Rows, each with roughly how far along a hidden order it lies (0 to 30):
In the rows, 128 means zero.
[230 176 161 191  98  94 137 178 126 119 108 134 135 137 102 155  98 158
 180 114 145 117  68 185 127 145 151 127 106 131 128 175 163 113 122  76
  97 154  92 121 122  97 112  85 104 130 140 196 175 121  82 135] : 12
[117 113 107 108 121 137 121 122 128 133 158 123 128 108 136 110 127 116
 142 133 132 126 114 123 131 129 132 132 129 129 128 109 109 113 130 135
  88 128 146 113 146 150 140 137 142 121 125 151 113 131 142 132] : 17
[182  82 138 177 136 126 105 152 125 149 153  94 136 140 122  94 122 141
 153 184 156 101 156 123 127 116  95  99 112 104 108 102 104 176 140 114
  84 113 123 108  96 131 147 108  49 127 132 182 121 153  87 101] : 1
[206 211 141 199 145  76 144 202 106  97 154 103 114  83 105 159  65 179
 172  79 115 233  89 169 133 146 153  54 146  98 124 209 146 129 118 242
 140 147  84 101  55 128 165  95 176  99 167 142 147 151  59  74] : 30
[123 155 106  97 105 122 123 135 115 120 158 129 124  76 132 112 111 121
 178  91 139 143  43 157 133 162 158 120 142 136 142 126 108  57 124 164
  67 165 132 103 133 165 138 132 201 108 125 176 121 134 119 130] : 26
[232 134 161 155 120 114 139 144  93  88 126 126 114 109 109 139 103 103
 115  67 136 165 136 102 126 132 152 173 110 136 129 141 127 143 128 106
  79 130  54 137 151 108  90 123  40  70 135 135 122 163  72  63] : 0
[202 182 126 160  92 102 133 168 115 119 145 124 128  89 117 125  98 139
 204  98 148 122  18 188 130 167 164 121 132 132 133 147 127  66 122 139
  51 173 106 104 132 133 114  92 152 110 131 216 151 140  81 130] : 21
[ 21 133 149  97 154 122 127 122 115  87 103 148 115 136 117 148  91 103
  91  79 131 225 158  74 132 138 136 106 124 120 153 167 120 122 126 138
 147 154  68 140  50 131 153 180 177 114 138  45 133 148  97  84] : 17
[ 91 133 110 165 143 135 124 134 129 137 135 116 135 142 140 112 137 118
 133 163 141  99 141 105 121 129 110 123 138 112 122 107 104 132 137 146
 122 135 114 141 108 117  98 109  99 130 122 121 124 169  95 122] : 13
[150 142 126 104 122 131 138 115 115 113 126 134 117 102 132 131 138 112
 111  87 114 136 118 124 128 136 146 159 140 145 131 120 128 111 124 148
 131 126 121 134 164 133 102 132 125 103 124 112 116 128 139 113] : 17
[ 72 110 109 138 100 135 111 147 119 112 167 132 139 128 120 104  77  81
 183 146 182 151  85  86 128 144 146 144  94 119 147 120  86  82 136  54
   1 180  69 121 104 132 122 136 123 112 124 198 139 177  64 132] : 5
[193 133 130 159 124 129 128 129 119 136 125 117 129 123 135 113 151 126
 133 133 134  78 120 138 123 133 122 147 137 132 118 101 118 130 132 132
 124 126 122 134 150 116  84 100  68 116 118 143 121 147 110 114] : 8
[224 130 150 177 123 116 120 140 129 158 110 112 136 140 127 113 152 165
 153 158 137  47 108 185 124 135 109 116 133 124 109 110 134 146 132 122
 151 119 149 117 125 119 109  87  70 142 123 175 135 119 110 129] : 8
[ 72 100  88  89 114 138 111 140 126 124 201 115 128  89 127 102  84 105
 174 135 147 193  90 106 137 131 146 108 111 119 140 125  94  92 129 133
   6 146 137  93 122 174 190 155 197 113 134 190 115 137 127 139] : 22
[254 114 132 163 112 127 117 127 122 162 134 103 134 116 137  91 168 146
 160 154 139  18  94 180 124 137 111 143 140 135 103  73 115 135 135 132
 113 112 163 111 172 133  91  86  46 124 112 201 113 129 125 124] : 5
[119 169 108 158 151 122 140 137 123 124 139 113 123 113 139 135 132 137
 120 127 109 141 140 123 125 128 124 112 156 115 120 133 124 134 128 210
 166 125 125 138 119 121 111 108 136 119 137  92 119 152 112 112] : 25

Part 2:
[138 138 185  38 108 157 167 121 132 124 127 123 152 132 152 103 139 143
 124  94 164 108 151  71 114  67 108  95 106 225 116 121 106 109 126 172
 128 115 165 113 128 141 134  45 181] : 2
[128 152 104  65 160  96 102 137 142 119 121 130 124 116  52 197 115 105
 133 167 138 203 155   5 175 165  88 154 135 148 142 115 116 129 122  94
 100 220 133 138 140 120 146 126  62] : 29
[144 164 119  51 149 135 144 122 160 138 120 126 131 103  89 175 109 124
 102 117 164 165 151   1 149 106  99 111 120 232 142 124 102 123 122 102
  92 186 144 125 129 130 139  78 117] : 20
[139 176 208  15 124 166 100 129 131 124 128 126 125  85  56 207 121  98
 118 113 169 162 183   1 135 165  79 144 136 205 134 114 116 113 121 156
 158  65 164 122 156 140 144  75 129] : 30
[136 156 165  67 124 170 132 109 131 147 127 123 131  97 123 169 123 113
 125 120 147 127 129  73 140 122 100 115 121 197 138 129 107 117 126 121
 123 105 165 118 142 139 143  93 132] : 25
[129 161 154  96 137 153  87 125 121 139 129 128 115  96  67 208 118  84
 127 137 132 160 139  85 138 186 105 154 131 122 143 124 133 127 125 117
 152  99 136 132 148 129 134 143 109] : 23
[131 163 143  72 131 142 128 116 124 129 124 126 132 107  84 177 127 111
 143 140 142 165 122  38 149 126  99 129 125 209 139 125 106 124 126 112
 117 152 173 126 144 130 143 100 114] : 28
[133 168 167  59 126 164 108 116 119 144 128 124 117  88  70 197 123  81
 131 131 138 158 130  52 141 218  98 146 138 169 144 130 115 120 125 117
 142  88 171 124 152 135 143 125 125] : 30
[142 129 145  66 121 147 173 116 143 135 125 124 142 120 180 106 129 150
 113  98 151  97 124  68 118  73 124  79 106 242 125 132 107 117 127 131
 103 146 138 117 118 136 135  74 173] : 0
[138 162 144  65 123 163 142 108 129 151 125 122 134 110 126 167 125 108
 128 124 145 129 118  42 128 112 104 106 117 202 143 138 103 119 127 110
 120 108 168 121 143 137 140 107 133] : 23
[131 176 120  95 147 132  99 123 131 143 125 128 114 107  81 196 112  97
 128 156 129 168 124  71 155 175  99 148 144 131 150 129 122 133 125  85
 122 156 139 134 144 122 140 148  82] : 28
[127 160 139  88 142 149  97 119 124 140 124 127 120 101  82 192 119 100
 136 149 125 170 121  58 148 177  99 146 140 139 146 130 118 130 124  98
 124 133 156 131 152 127 142 140  92] : 29
[140 148 126  51 132 148 159 119 144 141 123 125 141 115 161 134 123 138
 108 112 154 118 129  38 130  90 116  90 104 219 137 132  95 119 126 119
  96 161 165 118 121 134 133  83 142] : 9
[128 161 136 100 146 126  93 128 124 129 125 129 112 106  62 191 121  93
 139 148 132 175 147  67 154 177  99 153 146 112 140 122 125 136 124 111
 129 133 137 133 147 124 144 141  91] : 26
[138 167 118  79 134 205 143 108 132 150 123 123 133  98 117 172 122 111
 127 130 142 145 116  50 145 128 101 117 127 202 145 136 105 123 125  93
 111 124 178 124 142 130 141 112 116] : 26
[129 159 150  70 125 147 115 112 118 128 125 126 133 112  87 179 132  99
 147 142 129 164 135  68 148 134  93 134 128 168 138 124 107 124 124 124
 131 137 156 123 151 130 148  94  99] : 29
[140 173 159  53 123 169 152 109 137 148 125 123 137  85 144 159 123 120
 117 103 144 126 126   1 126 104 111 101 115 221 135 133 112 115 126 124
 109 119 172 114 141 140 137  86 151] : 15
[136 169 175  67 129 169 111 117 128 144 128 124 119  81  79 209 118  69
 123 120 148 156 142  38 130 171  94 136 131 173 143 128 123 119 124 112
 142  83 163 124 152 137 136  97 125] : 30
[139 158 148  59 123 160 154 110 141 147 125 122 136 108 148 124 125 122
 116 105 151 117 143  36 125  83 117  99 110 210 134 133 103 115 126 120
 108 128 160 116 128 136 133  87 156] : 12
[145 147 186  43 118 170 160 116 148 140 127 123 139 102 151 143 124 137
 105  82 168 111 154  18 109  89  99  92 105 245 132 128 108 105 126 149
 128 118 164 114 131 143 127  36 182] : 6
[135 152 142  58 128 144 148 113 131 141 124 123 143 119 146 141 128 144
 134 124 144 132 117  42 142 114 111 114 113 203 137 133 101 123 126 124
  97 167 166 121 133 132 141  97 119] : 18
[137 172 176  55 125 163 138 116 129 144 127 123 131  96  96 193 123 101
 127 120 158 145 138  51 139 146  94 131 129 185 141 128 108 116 126 120
 133 100 173 122 151 138 141  97 132] : 29
[130 168 178  86 120 171  82 117 122 146 132 125 115  86  76 206 126  79
 134 122 124 151 132 113 128 187 112 149 154 136 143 133 132 123 127 118
 158  43 160 124 156 136 138 126 125] : 25
